Here is a tiny trained network, its code and every weight. The questions are about switching its units off for an input and a class, where a switched-off unit gives its printed mean instead of its output.

import numpy as np


def w(rows, s, z=0):
    codes = np.array(rows[::2]) - 128.0
    scale = np.full(codes.shape[1], s)
    scale[-1] = z or s
    return codes * scale


def f(y):
    return y / 2 * (1 + np.tanh(0.7978845608 * (y + 0.044715 * y**3)))


def log_softmax(a):
    a = a - a.max(-1, keepdims=True)
    return a - np.log(np.exp(a).sum(-1, keepdims=True))


def net(x, mask):
    res = np.array(x, float).reshape(1, 5) / 4 @ E
    y = f(res @ A[0][:, :-1].T + A[0][:, -1])
    res = res + np.where(mask, y, B[0][:, -1]) @ B[0][:, :-1]
    return log_softmax(res[-1] @ U[:, :-1].T + U[:, -1])


A, B = {}, {}
E = w([
[254,63,211,91,169,157,64],'x0',
[175,204,63,11,142,143,225],'x1',
[163,194,204,199,126,60,208],'x2',
[113,124,134,124,155,139,138],'x3',
[72,159,212,25,66,85,100],'x4',
],0.0085)
A[0] = w([
[246,24,240,77,140,167,146,171],'N0',
[46,152,174,31,74,100,102,129],'N1',
[72,181,80,148,111,120,106,148],'N2',
[113,177,112,52,170,104,169,78],'N3',
[77,146,102,167,81,130,165,72],'N4',
[210,202,64,52,122,165,241,5],'N5',
[83,138,229,44,100,75,143,129],'N6',
[120,68,61,86,112,160,77,56],'N7',
[232,99,154,113,168,156,122,163],'N8',
[90,147,183,203,122,177,93,84],'N9',
[76,29,109,158,188,178,161,89],'N10',
[169,196,254,200,149,73,215,42],'N11',
[2,130,47,168,103,68,198,164],'N12',
[185,93,18,230,159,144,166,142],'N13',
[155,114,172,162,79,135,195,13],'N14',
[120,93,92,74,139,182,162,29],'N15',
[38,145,78,155,66,169,170,191],'N16',
[59,45,53,62,130,149,45,86],'N17',
[145,165,142,176,117,71,161,63],'N18',
[199,91,52,190,170,155,188,110],'N19',
[168,129,75,175,143,149,141,50],'N20',
[42,51,170,253,98,111,71,19],'N21',
],0.0094,0.0016)
B[0] = w([
[124,230,124,159,192,94,68,248],'N0',
[116,138,224,137,98,173,167,197],'N1',
[157,144,125,145,153,130,87,161],'N2',
[113,108,127,107,116,85,109,169],'N3',
[157,150,115,111,176,129,110,163],'N4',
[98,28,113,96,136,16,125,220],'N5',
[109,132,222,127,94,192,137,200],'N6',
[127,105,64,151,142,176,163,171],'N7',
[144,177,116,150,142,114,58,203],'N8',
[131,90,135,97,127,80,143,168],'N9',
[140,138,138,135,114,120,148,166],'N10',
[155,79,4,152,108,205,186,222],'N11',
[142,208,134,172,180,110,62,212],'N12',
[110,138,231,108,84,201,136,216],'N13',
[112,107,88,130,143,152,147,148],'N14',
[133,100,89,143,106,104,138,151],'N15',
[160,178,123,145,159,136,69,183],'N16',
[173,103,48,151,103,174,204,192],'N17',
[163,128,80,119,106,170,117,164],'N18',
[90,154,211,117,91,162,152,204],'N19',
[117,123,187,111,108,141,158,162],'N20',
[92,67,116,52,125,17,133,224],'N21',
],0.017,0.014)
U = w([
[129,188,132,169,221,100,90,136],'0',
[75,122,239,114,88,172,180,221],'1',
[77,45,121,72,141,2,156,6],'2',
[146,85,31,162,130,189,207,137],'3',
],0.011,0.0021)

Each question gives the input, the list of numbers given to net, and the class t.
The units are the neurons (one row each of A and B). Each row of codes is followed by its name. A weight is (code - 128) times the scale printed after its matrix; where a second scale follows, it is the last column's (A, B and U).
mask holds one flag per neuron, in row order. A switched-off neuron (its flag False) gives its mean, the last column of its row in B, instead of its output. The means were averaged over made-up inputs and are rounded, as every weight is.
A unit's drop is (log p(t) with every unit on - log p(t) with that unit switched off) / (log p(t) with every unit on - log p(t) with every unit switched off).
The circuit of an input: a set's keep is (log p(t) with only the set's units on - log p(t) with every unit switched off) / (log p(t) with every unit on - log p(t) with every unit switched off). Starting from the 12 units with the biggest drops (on a tie, the unit counted first), units are removed one at a time, each time the one whose removal leaves the highest keep (on an exact tie, the one counted first), for as long as the keep stays at least 0.8.
units of the circuit, in order: the units of the circuit, biggest drop first
most important unit: the unit with the biggest drop
top k neurons: the k neurons with the biggest drops, biggest first
drop when u is switched off: that unit's drop, to one decimal
input [-7,-8,-5,3,-2], class 2: top 4 neurons -> N21, N0, N9, N8
input [4,-6,-8,7,-3], class 3: most important unit -> N17
input [7,2,-3,-1,-8], class 1: top 3 neurons -> N13, N19, N12
input [-5,3,6,4,1], class 3: top 2 neurons -> N11, N0
input [-8,3,-2,-3,-8], class 0: top 4 neurons -> N12, N16, N4, N6
input [-6,7,-1,-4,0], class 2: top 4 neurons -> N5, N0, N3, N8
input [-4,-1,1,-2,3], class 0: top 2 neurons -> N13, N12
input [-7,-4,3,-2,7], class 0: top 4 neurons -> N12, N16, N13, N19
input [2,-7,8,6,-7], class 3: top 3 neurons -> N11, N5, N6
input [-5,-7,-6,-5,-1], class 2: top 2 neurons -> N21, N11
input [7,-6,-7,-3,4], class 0: top 3 neurons -> N0, N11, N5
input [5,1,-7,-8,-2], class 3: top 3 neurons -> N17, N7, N12
input [-6,6,-2,-8,4], class 0: drop when N16 is switched off -> 2.1
input [-3,-1,-6,-1,-1], class 3: units of the circuit, in order -> N17
input [-1,-1,5,-6,-7], class 1: drop when N8 is switched off -> 0.0
input [3,-6,-1,1,-2], class 2: drop when N21 is switched off -> 0.2
